Below is a small trained network, with its code and all its weights. Each question gives an input and a target symbol and asks what happens when units are switched off, that is, made to give their printed mean instead of their output.

import numpy as np


def w(rows, s, z=0):
    codes = np.array(rows[::2]) - 128.0
    scale = np.full(codes.shape[1], s)
    scale[-1] = z or s
    return codes * scale


def f(y):
    return np.maximum(y, 0)


def softmax(a):
    e = np.exp(a - a.max(-1, keepdims=True))
    return e / e.sum(-1, keepdims=True)


def log_softmax(a):
    a = a - a.max(-1, keepdims=True)
    return a - np.log(np.exp(a).sum(-1, keepdims=True))


def net(x, mask):
    ids = ['αβδζηθλμξπστφψω'.index(c) for c in x.split()]
    T = len(ids)
    res = E[ids] + P[:T]
    r = res
    for j in range(2):
        rows = slice(3 * j, 3 * j + 3)
        q, k, v = (r @ M[0][rows].T for M in (Q, K, V))
        z = softmax(np.where(np.tri(T) > 0, q @ k.T / 3**0.5, -1e9)) @ v
        o = O[0][rows]
        res = res + np.where(mask[j], z, o[:, -1]) @ o[:, :-1]
    y = f(res @ A[0][:, :-1].T + A[0][:, -1])
    res = res + np.where(mask[2:6], y, B[0][:, -1]) @ B[0][:, :-1]
    return log_softmax(res[-1] @ U[:, :-1].T + U[:, -1])


Q, K, V, O, A, B = {}, {}, {}, {}, {}, {}
E = w([
[86,143,84],'α',
[111,55,155],'β',
[168,40,105],'δ',
[156,40,102],'ζ',
[168,9,78],'η',
[146,21,96],'θ',
[133,16,95],'λ',
[99,152,93],'μ',
[140,85,96],'ξ',
[236,78,107],'π',
[179,125,201],'σ',
[220,134,171],'τ',
[68,142,77],'φ',
[77,8,205],'ψ',
[113,81,227],'ω',
],0.015)
P = w([
[75,190,112],'0',
[95,173,124],'1',
[115,161,137],'2',
[118,128,147],'3',
[127,108,158],'4',
[140,91,169],'5',
[145,70,177],'6',
[155,49,187],'7',
[174,41,203],'8',
[177,18,206],'9',
[190,2,216],'10',
],0.0084)
Q[0] = w([
[230,4,127],'head 0',
[130,32,183],'head 0',
[166,123,185],'head 0',
[204,148,106],'head 1',
[139,102,93],'head 1',
[138,122,42],'head 1',
],0.024)
K[0] = w([
[199,110,252],'head 0',
[185,15,111],'head 0',
[92,100,196],'head 0',
[36,134,163],'head 1',
[101,107,161],'head 1',
[126,157,184],'head 1',
],0.022)
V[0] = w([
[57,52,131],'head 0',
[133,141,150],'head 0',
[208,77,5],'head 0',
[85,148,174],'head 1',
[81,169,120],'head 1',
[73,103,112],'head 1',
],0.016)
O[0] = w([
[33,63,111,253],'head 0',
[138,123,128,120],'head 0',
[150,252,61,252],'head 0',
[110,75,175,70],'head 1',
[115,66,112,18],'head 1',
[80,147,109,172],'head 1',
],0.015,0.0061)
A[0] = w([
[44,224,239,91],'neuron 0',
[125,192,247,109],'neuron 1',
[111,183,138,253],'neuron 2',
[44,119,167,25],'neuron 3',
],0.011,0.0021)
B[0] = w([
[216,20,250,168],'neuron 0',
[118,81,31,170],'neuron 1',
[91,73,176,254],'neuron 2',
[150,236,126,253],'neuron 3',
],0.014,0.0086)
U = w([
[69,150,107,175],'α',
[86,142,134,12],'β',
[88,148,160,31],'δ',
[234,127,122,193],'ζ',
[79,107,237,174],'η',
[45,125,82,118],'θ',
[113,130,139,161],'λ',
[110,108,67,254],'μ',
[70,150,142,93],'ξ',
[141,42,142,99],'π',
[145,255,149,142],'σ',
[51,143,117,75],'τ',
[22,189,209,95],'φ',
[25,154,102,90],'ψ',
[69,166,61,127],'ω',
],0.0094,0.0056)

Each question gives the input, a string of symbols that net reads in full, and the target symbol t.
The units are the heads (3 rows each of Q, K, V and O) and the neurons (one row each of A and B). Each row of codes is followed by its name. A weight is (code - 128) times the scale printed after its matrix; where a second scale follows, it is the last column's (O, A, B and U).
mask holds one flag per unit, heads first, then neurons. A switched-off unit (its flag False) gives its mean, the last column of its rows in O or B, instead of its output. The means were averaged over made-up inputs and are rounded, as every weight is.
A unit's drop is (log p(t) with every unit on - log p(t) with that unit switched off) / (log p(t) with every unit on - log p(t) with every unit switched off).
The circuit of an input: a set's keep is (log p(t) with only the set's units on - log p(t) with every unit switched off) / (log p(t) with every unit on - log p(t) with every unit switched off). Starting from all 6 units, units are removed one at a time, each time the one whose removal leaves the highest keep (on an exact tie, the one counted first), for as long as the keep stays at least 0.8.
circuit, biggest first: the units of the circuit, biggest drop first
top k neurons: the k neurons with the biggest drops, biggest first
drop when u is switched off: that unit's drop, to one decimal
input η β η ζ η η η τ τ λ ζ, target ζ: circuit, biggest first -> head 0
input θ π β π π β, target ζ: circuit, biggest first -> head 0; neuron 0; neuron 3
input σ η ω τ θ θ ψ ψ, target φ: circuit, biggest first -> neuron 3; head 0
input ψ α μ π η ω β π η μ, target η: top 2 neurons -> neuron 0; neuron 2
input η μ η ψ ζ β φ π σ η, target π: top 2 neurons -> neuron 3; neuron 2
input φ β φ τ φ τ η ψ ψ, target φ: circuit, biggest first -> head 0; neuron 3
input θ π α θ η λ ψ β μ, target φ: top 2 neurons -> neuron 3; neuron 1
input β μ β φ ψ π η φ, target η: circuit, biggest first -> neuron 0; neuron 2; neuron 3; head 1
input ξ η β σ ψ δ θ τ β θ, target ζ: top 2 neurons -> neuron 2; neuron 3
input π τ θ η β β λ σ β ω θ, target η: top 2 neurons -> neuron 3; neuron 1
input τ φ η π η ψ η α, target η: circuit, biggest first -> neuron 0; neuron 2; neuron 3; head 0
input τ ζ φ π β τ η ζ ψ τ, target φ: circuit, biggest first -> neuron 3; head 0; neuron 0
input φ σ ζ λ ζ β η η φ, target η: circuit, biggest first -> neuron 0; neuron 2; head 1; neuron 3
input φ η ω, target η: circuit, biggest first -> neuron 0
input τ θ π, target ζ: circuit, biggest first -> head 0; neuron 3
input η η η θ θ μ τ, target ζ: circuit, biggest first -> head 0; neuron 1
input τ η σ, target ζ: circuit, biggest first -> head 0; neuron 2
input τ β τ ξ π π, target σ: top 2 neurons -> neuron 0; neuron 1
input ω η η, target η: top 2 neurons -> neuron 3; neuron 1
input μ η ζ ω β δ, target η: circuit, biggest first -> head 0
input η θ η θ α δ ψ λ, target φ: top 2 neurons -> neuron 3; neuron 1
input τ ω τ τ μ δ σ θ σ ω λ, target η: circuit, biggest first -> head 0; neuron 3
input η τ ξ ω η ζ, target η: top 2 neurons -> neuron 3; neuron 1
input δ ζ τ δ σ λ, target π: drop when neuron 3 is switched off -> 0.3
input α ξ ζ α ξ σ λ, target π: drop when head 0 is switched off -> 1.0
input λ τ θ β σ η β β β η, target ω: drop when neuron 2 is switched off -> -0.1
input η λ σ ψ π β π η, target σ: top neuron -> neuron 1
input η μ ζ ξ ζ η θ τ θ, target ζ: drop when head 0 is switched off -> 1.0
input ξ η θ η η α, target η: top 2 neurons -> neuron 0; neuron 2
